Here is a tiny trained network, its code and every weight. The questions are about switching its units off for an input and a class, where a switched-off unit gives its printed mean instead of its output.

import numpy as np


def w(rows, s, z=0):
    codes = np.array(rows[::2]) - 128.0
    scale = np.full(codes.shape[1], s)
    scale[-1] = z or s
    return codes * scale


def norm(h):
    return h / np.sqrt((h * h).mean(-1, keepdims=True) + 1e-5)


def f(y):
    return y / 2 * (1 + np.tanh(0.7978845608 * (y + 0.044715 * y**3)))


def log_softmax(a):
    a = a - a.max(-1, keepdims=True)
    return a - np.log(np.exp(a).sum(-1, keepdims=True))


def net(x, mask):
    res = np.array(x, float).reshape(1, 2) / 4 @ E
    u = 0
    for l in range(2):
        y = f(norm(res) @ A[l][:, :-1].T + A[l][:, -1])
        res = res + np.where(mask[u : u + 7], y, B[l][:, -1]) @ B[l][:, :-1]
        u += 7
    return log_softmax(norm(res)[-1] @ U[:, :-1].T + U[:, -1])


A, B = {}, {}
E = w([
[250,230,223,209,24,65,204,197,92,139],'x0',
[42,253,232,208,148,234,123,106,169,138],'x1',
],0.0028)
A[0] = w([
[225,197,220,178,134,51,183,242,122,148,254],'0.n1',
[61,61,79,56,174,179,96,29,185,95,174],'0.n2',
[213,72,36,151,80,78,95,125,131,123,103],'0.n3',
[136,173,152,134,145,131,168,80,142,116,63],'0.n4',
[180,77,60,92,123,98,134,165,105,86,134],'0.n5',
[94,169,217,210,124,168,48,55,254,157,165],'0.n6',
[165,106,168,173,145,149,121,162,116,141,48],'0.n7',
],0.0024,0.0025)
B[0] = w([
[78,27,154,63,231,184,73,114,127,91,252],'0.n1',
[145,153,213,198,173,80,148,253,67,203,239],'0.n2',
[84,193,80,177,87,237,186,45,59,171,158],'0.n3',
[170,108,71,79,117,141,213,94,171,112,114],'0.n4',
[75,255,177,77,114,96,118,58,112,112,165],'0.n5',
[137,116,58,37,59,135,139,69,32,110,206],'0.n6',
[103,68,98,167,86,149,87,149,180,63,108],'0.n7',
],0.0028,0.0036)
A[1] = w([
[233,91,2,105,56,1,129,143,130,127,20],'1.n1',
[142,90,117,64,113,167,102,86,84,125,220],'1.n2',
[164,225,150,183,95,58,196,185,52,205,176],'1.n3',
[86,188,160,193,145,202,93,111,188,152,46],'1.n4',
[105,234,163,199,60,193,129,109,218,106,4],'1.n5',
[227,147,192,173,84,101,151,148,167,93,74],'1.n6',
[249,121,187,159,40,105,154,200,155,105,72],'1.n7',
],0.0044,0.0012)
B[1] = w([
[115,253,94,194,39,189,239,66,151,166,253],'1.n1',
[132,108,181,129,125,151,87,127,123,73,242],'1.n2',
[149,77,179,68,122,191,71,94,144,4,237],'1.n3',
[222,100,79,115,62,43,173,122,135,111,229],'1.n4',
[107,163,42,136,99,147,184,83,101,169,215],'1.n5',
[50,55,68,114,198,85,75,165,156,205,171],'1.n6',
[64,87,107,119,243,85,66,171,108,188,196],'1.n7',
],0.005,0.0027)
U = w([
[106,191,64,133,27,149,236,47,98,161,212],'0',
[64,57,120,121,244,88,70,185,108,189,194],'1',
[162,87,224,89,106,172,84,110,101,1,232],'2',
[159,120,149,170,98,65,132,153,194,106,5],'3',
[156,131,137,160,92,98,131,192,186,108,25],'4',
[181,129,159,151,106,77,122,135,184,130,34],'5',
[184,128,144,151,101,81,125,159,205,117,13],'6',
],0.01,0.0028)

Each question gives the input, the list of numbers given to net, and the class t.
The units are the neurons (one row each of A and B). Each row of codes is followed by its name. A weight is (code - 128) times the scale printed after its matrix; where a second scale follows, it is the last column's (A, B and U).
mask holds one flag per neuron, layer by layer. A switched-off neuron (its flag False) gives its mean, the last column of its row in B, instead of its output. The means were averaged over made-up inputs and are rounded, as every weight is.
A unit's drop is (log p(t) with every unit on - log p(t) with that unit switched off) / (log p(t) with every unit on - log p(t) with every unit switched off).
The circuit of an input: a set's keep is (log p(t) with only the set's units on - log p(t) with every unit switched off) / (log p(t) with every unit on - log p(t) with every unit switched off). Starting from the 12 units with the biggest drops (on a tie, the unit counted first), units are removed one at a time, each time the one whose removal leaves the highest keep (on an exact tie, the one counted first), for as long as the keep stays at least 0.8.
units of the circuit, in order: the units of the circuit, biggest drop first
k most important neurons: the k neurons with the biggest drops, biggest first
top k neurons in layer l: the k neurons of layer l with the biggest drops, biggest first
drop when u is switched off: that unit's drop, to one decimal
input [-3,3], class 2: 2 most important neurons -> 1.n1; 1.n5
input [5,-5], class 0: 3 most important neurons -> 1.n1; 0.n2; 0.n3
input [-2,1], class 2: units of the circuit, in order -> 0.n2; 0.n1; 1.n3
input [-3,-2], class 2: most important neuron -> 0.n2
input [-2,-4], class 0: 2 most important neurons -> 0.n1; 1.n1
input [-6,6], class 0: 2 most important neurons -> 0.n1; 1.n4
input [2,3], class 2: 3 most important neurons -> 0.n1; 0.n6; 1.n1
input [8,5], class 1: units of the circuit, in order -> 1.n7; 1.n6
input [-2,0], class 2: units of the circuit, in order -> 0.n2; 1.n3; 0.n1
input [-4,4], class 0: top 2 neurons in layer 0 -> 0.n1; 0.n6
input [7,4], class 1: units of the circuit, in order -> 1.n6; 1.n7
input [-1,-4], class 0: 2 most important neurons -> 1.n1; 0.n1
input [7,5], class 1: units of the circuit, in order -> 1.n6; 1.n7
input [2,1], class 2: units of the circuit, in order -> 0.n1
input [7,-6], class 1: 3 most important neurons -> 1.n7; 1.n6; 0.n6
input [-2,-2], class 2: 2 most important neurons -> 0.n1; 1.n3
input [3,-1], class 2: 2 most important neurons -> 0.n1; 0.n2
input [8,-8], class 0: 3 most important neurons -> 1.n1; 0.n2; 0.n3
input [-7,-8], class 0: drop when 0.n1 is switched off -> 1.0
input [5,-8], class 0: units of the circuit, in order -> 1.n1
input [3,1], class 2: drop when 0.n1 is switched off -> 2.6
input [5,-7], class 0: drop when 0.n5 is switched off -> 0.0
input [2,-1], class 2: drop when 0.n1 is switched off -> 1.5
